Below are the code and all the weights of a small trained network. Each question names an input and a class and asks about switching units off, where a switched-off unit gives its printed mean instead of its output.

import numpy as np


def w(rows, s, z=0):
    codes = np.array(rows[::2]) - 128.0
    scale = np.full(codes.shape[1], s)
    scale[-1] = z or s
    return codes * scale


def norm(h):
    return h / np.sqrt((h * h).mean(-1, keepdims=True) + 1e-5)


def f(y):
    return np.maximum(y, 0)


def log_softmax(a):
    a = a - a.max(-1, keepdims=True)
    return a - np.log(np.exp(a).sum(-1, keepdims=True))


def net(x, mask):
    res = np.array(x, float).reshape(1, 5) / 4 @ E
    u = 0
    for l in range(3):
        y = f(norm(res) @ A[l][:, :-1].T + A[l][:, -1])
        res = res + np.where(mask[u : u + 8], y, B[l][:, -1]) @ B[l][:, :-1]
        u += 8
    return log_softmax(norm(res)[-1] @ U[:, :-1].T + U[:, -1])


A, B = {}, {}
E = w([
[131,128,129,126,129,129],'x0',
[97,119,195,147,75,185],'x1',
[57,52,107,69,174,147],'x2',
[82,128,151,254,204,82],'x3',
[135,128,132,124,129,126],'x4',
],0.0057)
A[0] = w([
[172,217,65,154,95,147,4],'0.n0',
[167,192,158,85,105,136,140],'0.n1',
[108,210,150,127,206,13,194],'0.n2',
[125,255,141,124,58,79,130],'0.n3',
[126,43,122,182,104,73,60],'0.n4',
[130,189,151,210,142,105,152],'0.n5',
[164,73,85,70,104,85,62],'0.n6',
[153,30,162,220,203,116,41],'0.n7',
],0.0091,0.0029)
B[0] = w([
[131,188,107,95,159,144,191],'0.n0',
[109,142,130,199,175,186,209],'0.n1',
[160,139,89,83,70,138,253],'0.n2',
[1,145,150,33,149,127,232],'0.n3',
[48,214,173,38,216,119,163],'0.n4',
[192,117,147,230,118,117,241],'0.n5',
[67,101,118,151,168,112,192],'0.n6',
[73,225,132,82,91,188,225],'0.n7',
],0.0079,0.0061)
A[1] = w([
[201,130,110,212,72,65,253],'1.n0',
[121,194,27,113,199,134,132],'1.n1',
[98,147,13,57,157,133,81],'1.n2',
[201,165,110,204,94,96,103],'1.n3',
[172,121,104,66,171,143,92],'1.n4',
[163,149,145,71,67,169,233],'1.n5',
[91,75,141,145,93,129,122],'1.n6',
[150,8,74,143,105,152,163],'1.n7',
],0.011,0.0043)
B[1] = w([
[173,101,173,99,45,96,171],'1.n0',
[161,173,81,75,100,53,255],'1.n1',
[147,102,128,167,204,128,251],'1.n2',
[165,46,123,44,47,134,170],'1.n3',
[85,146,111,200,156,69,161],'1.n4',
[97,103,127,149,85,114,222],'1.n5',
[150,147,73,68,129,171,149],'1.n6',
[181,2,129,227,64,159,162],'1.n7',
],0.0087,0.009)
A[2] = w([
[64,187,225,111,85,182,128],'2.n0',
[25,128,238,69,141,189,4],'2.n1',
[170,158,91,122,109,104,135],'2.n2',
[31,126,189,174,152,254,161],'2.n3',
[10,117,71,184,189,155,88],'2.n4',
[124,161,190,202,53,111,169],'2.n5',
[152,120,208,154,74,207,70],'2.n6',
[110,119,208,205,70,155,16],'2.n7',
],0.0092,0.0036)
B[2] = w([
[154,102,156,168,184,122,254],'2.n0',
[204,159,215,174,160,106,205],'2.n1',
[96,139,161,56,132,175,187],'2.n2',
[95,214,134,101,1,224,240],'2.n3',
[147,155,182,136,127,110,213],'2.n4',
[165,19,90,140,172,135,220],'2.n5',
[102,126,97,140,188,69,199],'2.n6',
[93,95,86,113,231,46,183],'2.n7',
],0.0095,0.0068)
U = w([
[84,216,30,58,230,52,153],'0',
[183,12,92,198,225,62,220],'1',
[96,200,226,186,151,221,139],'2',
[49,57,64,185,78,249,59],'3',
[201,93,123,41,55,45,3],'4',
],0.012,0.0035)

Each question gives the input, the list of numbers given to net, and the class t.
The units are the neurons (one row each of A and B). Each row of codes is followed by its name. A weight is (code - 128) times the scale printed after its matrix; where a second scale follows, it is the last column's (A, B and U).
mask holds one flag per neuron, layer by layer. A switched-off neuron (its flag False) gives its mean, the last column of its row in B, instead of its output. The means were averaged over made-up inputs and are rounded, as every weight is.
A unit's drop is (log p(t) with every unit on - log p(t) with that unit switched off) / (log p(t) with every unit on - log p(t) with every unit switched off).
The circuit of an input: a set's keep is (log p(t) with only the set's units on - log p(t) with every unit switched off) / (log p(t) with every unit on - log p(t) with every unit switched off). Starting from the 12 units with the biggest drops (on a tie, the unit counted first), units are removed one at a time, each time the one whose removal leaves the highest keep (on an exact tie, the one counted first), for as long as the keep stays at least 0.8.
circuit, biggest first: the units of the circuit, biggest drop first
most important unit: the unit with the biggest drop
k most important neurons: the k neurons with the biggest drops, biggest first
top k neurons in layer l: the k neurons of layer l with the biggest drops, biggest first
input [2,6,-7,7,-3], class 1: most important unit -> 0.n5
input [3,0,-2,-2,7], class 0: 3 most important neurons -> (0.n0 1.n1 0.n7)
input [-7,-5,0,2,2], class 4: circuit, biggest first -> (0.n3 0.n2)
input [-1,2,7,-2,5], class 3: top 3 neurons in layer 0 -> (0.n3 0.n7 0.n5)
input [2,0,-1,5,8], class 4: 3 most important neurons -> (0.n2 0.n5 0.n3)
input [-1,1,2,0,3], class 3: top 2 neurons in layer 0 -> (0.n0 0.n4)
input [-6,-6,0,1,-6], class 4: 3 most important neurons -> (0.n3 0.n2 1.n0)
input [-2,3,8,-1,-6], class 3: top 2 neurons in layer 1 -> (1.n7 1.n1)
input [2,0,7,-8,5], class 1: top 3 neurons in layer 0 -> (0.n7 0.n3 0.n6)
input [-2,4,1,-8,-3], class 3: 2 most important neurons -> (0.n7 0.n4)
input [-1,6,2,-8,-4], class 3: 3 most important neurons -> (0.n3 0.n7 0.n4)
input [8,1,-5,-7,5], class 2: 2 most important neurons -> (0.n3 0.n2)
input [-8,0,-3,-2,2], class 0: top 3 neurons in layer 0 -> (0.n0 0.n7 0.n5)
input [-4,2,7,-7,5], class 3: top 2 neurons in layer 1 -> (1.n1 1.n7)
input [-4,-8,1,0,-8], class 1: top 2 neurons in layer 0 -> (0.n7 0.n3)
input [2,-7,4,-4,3], class 1: 2 most important neurons -> (0.n7 1.n7)
input [-4,0,-7,-4,2], class 0: circuit, biggest first -> (0.n3)
input [-6,1,8,6,-2], class 2: 2 most important neurons -> (0.n7 0.n0)
input [-7,-2,6,0,-8], class 1: 4 most important neurons -> (0.n3 0.n7 0.n0 1.n7)
input [-2,0,7,5,6], class 0: most important neuron -> (1.n1)
input [8,-8,0,2,8], class 4: top 2 neurons in layer 1 -> (1.n0 1.n3)
